Here is a tiny trained network, its code and every weight. The questions are about switching its units off for an input and a class, where a switched-off unit gives its printed mean instead of its output.

import numpy as np


def w(rows, s, z=0):
    codes = np.array(rows[::2]) - 128.0
    scale = np.full(codes.shape[1], s)
    scale[-1] = z or s
    return codes * scale


def f(y):
    return np.maximum(y, 0)


def log_softmax(a):
    a = a - a.max(-1, keepdims=True)
    return a - np.log(np.exp(a).sum(-1, keepdims=True))


def net(x, mask):
    res = np.array(x, float).reshape(1, 4) / 4 @ E
    y = f(res @ A[0][:, :-1].T + A[0][:, -1])
    res = res + np.where(mask, y, B[0][:, -1]) @ B[0][:, :-1]
    return log_softmax(res[-1] @ U[:, :-1].T + U[:, -1])


A, B = {}, {}
E = w([
[54,181,141,133,64,113,5,67,168,80,150],'x0',
[168,104,157,102,108,108,207,109,154,168,194],'x1',
[56,135,191,198,162,26,197,177,190,55,189],'x2',
[172,121,169,178,113,23,249,172,139,157,99],'x3',
],0.011)
A[0] = w([
[71,72,199,185,105,4,213,135,148,200,86,204],'n0',
[64,188,88,179,107,130,71,100,216,74,153,220],'n1',
[148,157,74,117,57,154,154,45,100,223,97,218],'n2',
[178,115,184,132,75,143,185,104,171,156,239,255],'n3',
[151,159,168,171,134,50,113,169,197,62,127,147],'n4',
[143,71,146,139,70,174,132,137,172,67,110,67],'n5',
[162,137,80,92,95,153,93,112,101,153,102,169],'n6',
[142,41,85,158,254,139,186,146,83,208,95,149],'n7',
[210,108,138,154,202,142,133,152,72,149,125,143],'n8',
],0.0086,0.0032)
B[0] = w([
[116,190,47,87,61,81,154,165,153,143,165,249],'n0',
[81,159,182,210,154,107,109,74,22,81,130,222],'n1',
[156,77,150,160,94,171,100,162,200,150,72,219],'n2',
[113,79,175,119,192,69,183,104,217,165,135,208],'n3',
[65,147,102,128,61,57,111,106,109,118,194,200],'n4',
[110,76,138,109,120,181,40,92,104,132,131,132],'n5',
[142,88,150,63,138,129,38,178,148,137,116,208],'n6',
[169,158,76,155,156,202,173,136,136,39,134,237],'n7',
[194,132,42,166,146,214,203,255,140,88,94,196],'n8',
],0.0093,0.016)
U = w([
[97,138,108,106,38,75,148,130,121,158,186,38],'0',
[156,57,171,132,81,106,143,133,191,227,101,15],'1',
[186,144,99,166,187,210,197,195,123,119,114,158],'2',
[94,166,215,184,144,149,80,64,15,94,126,254],'3',
[160,48,113,58,101,172,26,155,127,168,71,149],'4',
[114,64,166,85,254,140,165,80,154,172,179,171],'5',
],0.009,0.0015)

Each question gives the input, the list of numbers given to net, and the class t.
The units are the neurons (one row each of A and B). Each row of codes is followed by its name. A weight is (code - 128) times the scale printed after its matrix; where a second scale follows, it is the last column's (A, B and U).
mask holds one flag per neuron, in row order. A switched-off neuron (its flag False) gives its mean, the last column of its row in B, instead of its output. The means were averaged over made-up inputs and are rounded, as every weight is.
A unit's drop is (log p(t) with every unit on - log p(t) with that unit switched off) / (log p(t) with every unit on - log p(t) with every unit switched off).
The circuit of an input: a set's keep is (log p(t) with only the set's units on - log p(t) with every unit switched off) / (log p(t) with every unit on - log p(t) with every unit switched off). Starting from all 9 units, units are removed one at a time, each time the one whose removal leaves the highest keep (on an exact tie, the one counted first), for as long as the keep stays at least 0.8.
circuit, biggest first: the units of the circuit, biggest drop first
most important unit: the unit with the biggest drop
k most important neurons: the k neurons with the biggest drops, biggest first
drop when u is switched off: that unit's drop, to one decimal
input [3,7,-2,-2], class 1: most important unit	n7
input [-1,6,5,-6], class 5: 2 most important neurons	n3; n0
input [5,-3,-1,5], class 3: circuit, biggest first	n1; n8
input [-1,-1,2,0], class 0: 3 most important neurons	n8; n7; n1
input [0,3,2,-4], class 5: 2 most important neurons	n0; n4
input [-2,-7,1,-1], class 3: circuit, biggest first	n8; n0
input [-2,3,-8,1], class 4: 3 most important neurons	n6; n2; n1
input [7,1,-3,3], class 3: 2 most important neurons	n1; n0
input [-5,-6,7,7], class 0: 2 most important neurons	n0; n4
input [2,8,-7,1], class 1: 2 most important neurons	n3; n7
input [-3,5,3,-4], class 5: circuit, biggest first	n3; n8
input [3,-3,-3,-5], class 3: 3 most important neurons	n1; n0; n8
input [6,8,8,-4], class 3: 2 most important neurons	n1; n8
input [-3,5,4,7], class 0: circuit, biggest first	n0
input [-5,5,8,0], class 0: drop when n0 is switched off	0.4
input [-5,3,6,8], class 0: drop when n0 is switched off	0.9
input [7,-6,8,1], class 3: drop when n1 is switched off	5.0
input [2,3,4,-4], class 3: drop when n0 is switched off	0.1
